Here is a tiny trained network, its code and every weight. The questions are about switching its units off for an input and a class, where a switched-off unit gives its printed mean instead of its output.

import numpy as np


def w(rows, s, z=0):
    codes = np.array(rows[::2]) - 128.0
    scale = np.full(codes.shape[1], s)
    scale[-1] = z or s
    return codes * scale


def norm(h):
    return h / np.sqrt((h * h).mean(-1, keepdims=True) + 1e-5)


def f(y):
    return y / 2 * (1 + np.tanh(0.7978845608 * (y + 0.044715 * y**3)))


def log_softmax(a):
    a = a - a.max(-1, keepdims=True)
    return a - np.log(np.exp(a).sum(-1, keepdims=True))


def net(x, mask):
    res = np.array(x, float).reshape(1, 2) / 4 @ E
    u = 0
    for l in range(3):
        y = f(norm(res) @ A[l][:, :-1].T + A[l][:, -1])
        res = res + np.where(mask[u : u + 10], y, B[l][:, -1]) @ B[l][:, :-1]
        u += 10
    return log_softmax(norm(res)[-1] @ U[:, :-1].T + U[:, -1])


A, B = {}, {}
E = w([
[128,237,40,113,50,139,3],'x0',
[62,188,189,86,6,23,120],'x1',
],0.0039)
A[0] = w([
[162,102,121,159,182,123,119,147],'0.n1',
[147,64,46,85,118,128,137,112],'0.n2',
[133,248,92,59,74,127,66,251],'0.n3',
[153,120,172,82,135,137,216,5],'0.n4',
[191,125,85,157,217,226,128,136],'0.n5',
[226,88,40,106,175,253,151,73],'0.n6',
[104,79,55,172,111,99,190,106],'0.n7',
[141,136,147,120,27,70,153,23],'0.n8',
[127,165,92,67,177,116,98,26],'0.n9',
[135,115,162,141,137,87,186,121],'0.n10',
],0.0051,0.0014)
B[0] = w([
[153,57,128,76,152,127,163,149],'0.n1',
[56,79,144,39,125,120,150,132],'0.n2',
[86,203,108,160,47,77,105,253],'0.n3',
[48,149,99,150,186,116,85,152],'0.n4',
[147,3,99,139,142,178,161,219],'0.n5',
[86,80,116,92,191,233,212,226],'0.n6',
[136,81,129,114,87,129,102,132],'0.n7',
[181,139,147,155,152,238,105,177],'0.n8',
[113,188,109,172,172,96,128,126],'0.n9',
[107,95,108,166,108,104,59,161],'0.n10',
],0.0049,0.0053)
A[1] = w([
[127,197,151,142,108,139,132,20],'1.n1',
[98,82,138,98,124,59,155,46],'1.n2',
[102,122,2,119,145,164,115,91],'1.n3',
[136,120,67,54,192,151,210,114],'1.n4',
[234,71,146,119,182,200,128,112],'1.n5',
[62,109,6,130,121,212,124,7],'1.n6',
[124,216,110,96,98,57,90,35],'1.n7',
[123,90,72,149,179,172,244,107],'1.n8',
[156,50,146,177,135,30,194,103],'1.n9',
[107,163,137,117,157,135,195,120],'1.n10',
],0.0051,0.0011)
B[1] = w([
[188,119,139,164,104,71,143,150],'1.n1',
[121,155,127,149,176,190,75,146],'1.n2',
[42,73,119,199,78,129,104,182],'1.n3',
[192,159,123,148,37,103,94,203],'1.n4',
[229,211,194,93,76,90,171,203],'1.n5',
[90,155,121,171,111,175,164,205],'1.n6',
[255,63,140,70,104,86,221,213],'1.n7',
[169,199,97,144,91,37,118,254],'1.n8',
[37,180,163,84,188,169,90,189],'1.n9',
[110,181,79,137,153,141,114,132],'1.n10',
],0.0044,0.0037)
A[2] = w([
[74,140,151,104,212,124,118,24],'2.n1',
[132,120,199,98,153,87,143,161],'2.n2',
[134,91,206,80,161,84,126,195],'2.n3',
[225,186,113,72,71,107,125,7],'2.n4',
[169,90,136,162,130,111,105,111],'2.n5',
[52,212,167,124,69,108,87,208],'2.n6',
[125,128,81,158,122,254,93,221],'2.n7',
[143,138,175,126,183,113,71,85],'2.n8',
[95,129,177,136,194,203,128,181],'2.n9',
[125,52,144,85,206,186,144,206],'2.n10',
],0.0073,0.0017)
B[2] = w([
[71,212,133,111,26,1,43,162],'2.n1',
[115,118,99,221,119,139,36,169],'2.n2',
[101,143,117,230,65,148,52,184],'2.n3',
[74,208,54,55,101,44,187,204],'2.n4',
[139,159,163,99,143,190,112,128],'2.n5',
[255,102,95,57,252,199,210,253],'2.n6',
[33,131,224,160,107,38,58,190],'2.n7',
[125,146,162,153,136,93,112,135],'2.n8',
[144,148,94,39,85,98,184,194],'2.n9',
[91,153,176,8,178,115,136,239],'2.n10',
],0.0047,0.0058)
U = w([
[19,192,199,87,145,39,16,169],'0',
[198,215,45,64,65,77,219,188],'1',
[220,141,181,248,145,188,60,122],'2',
[129,96,100,151,147,98,95,1],'3',
[85,45,157,30,190,187,240,187],'4',
[122,117,113,167,155,99,114,15],'5',
[122,114,105,167,167,93,111,10],'6',
[5,114,56,248,33,176,118,165],'7',
],0.012,0.0071)

Each question gives the input, the list of numbers given to net, and the class t.
The units are the neurons (one row each of A and B). Each row of codes is followed by its name. A weight is (code - 128) times the scale printed after its matrix; where a second scale follows, it is the last column's (A, B and U).
mask holds one flag per neuron, layer by layer. A switched-off neuron (its flag False) gives its mean, the last column of its row in B, instead of its output. The means were averaged over made-up inputs and are rounded, as every weight is.
A unit's drop is (log p(t) with every unit on - log p(t) with that unit switched off) / (log p(t) with every unit on - log p(t) with every unit switched off).
The circuit of an input: a set's keep is (log p(t) with only the set's units on - log p(t) with every unit switched off) / (log p(t) with every unit on - log p(t) with every unit switched off). Starting from the 12 units with the biggest drops (on a tie, the unit counted first), units are removed one at a time, each time the one whose removal leaves the highest keep (on an exact tie, the one counted first), for as long as the keep stays at least 0.8.
units of the circuit, in order: the units of the circuit, biggest drop first
top k neurons: the k neurons with the biggest drops, biggest first
top k neurons in layer l: the k neurons of layer l with the biggest drops, biggest first
drop of u: that unit's drop, to one decimal
input [3,-4], class 7: units of the circuit, in order : (1.n3)
input [-2,4], class 2: top 2 neurons : (0.n6 0.n5)
input [5,-2], class 7: top 2 neurons in layer 1 : (1.n5 1.n8)
input [-2,3], class 2: top 3 neurons : (0.n6 0.n5 0.n1)
input [-3,4], class 0: top 4 neurons in layer 1 : (1.n8 1.n5 1.n4 1.n6)
input [-1,1], class 0: top 3 neurons : (0.n3 1.n8 0.n4)
input [-1,-1], class 4: top 2 neurons in layer 0 : (0.n3 0.n5)
input [3,-5], class 4: top 3 neurons : (0.n6 0.n5 0.n3)
input [-3,8], class 2: top 2 neurons : (1.n8 0.n3)
input [4,-5], class 7: top 2 neurons in layer 2 : (2.n6 2.n7)
input [-5,5], class 0: drop of 0.n3 : 2.5
input [6,-5], class 7: drop of 2.n7 : 0.0
input [-4,4], class 0: drop of 0.n3 : 2.9
input [1,-2], class 4: top neuron : (0.n6)
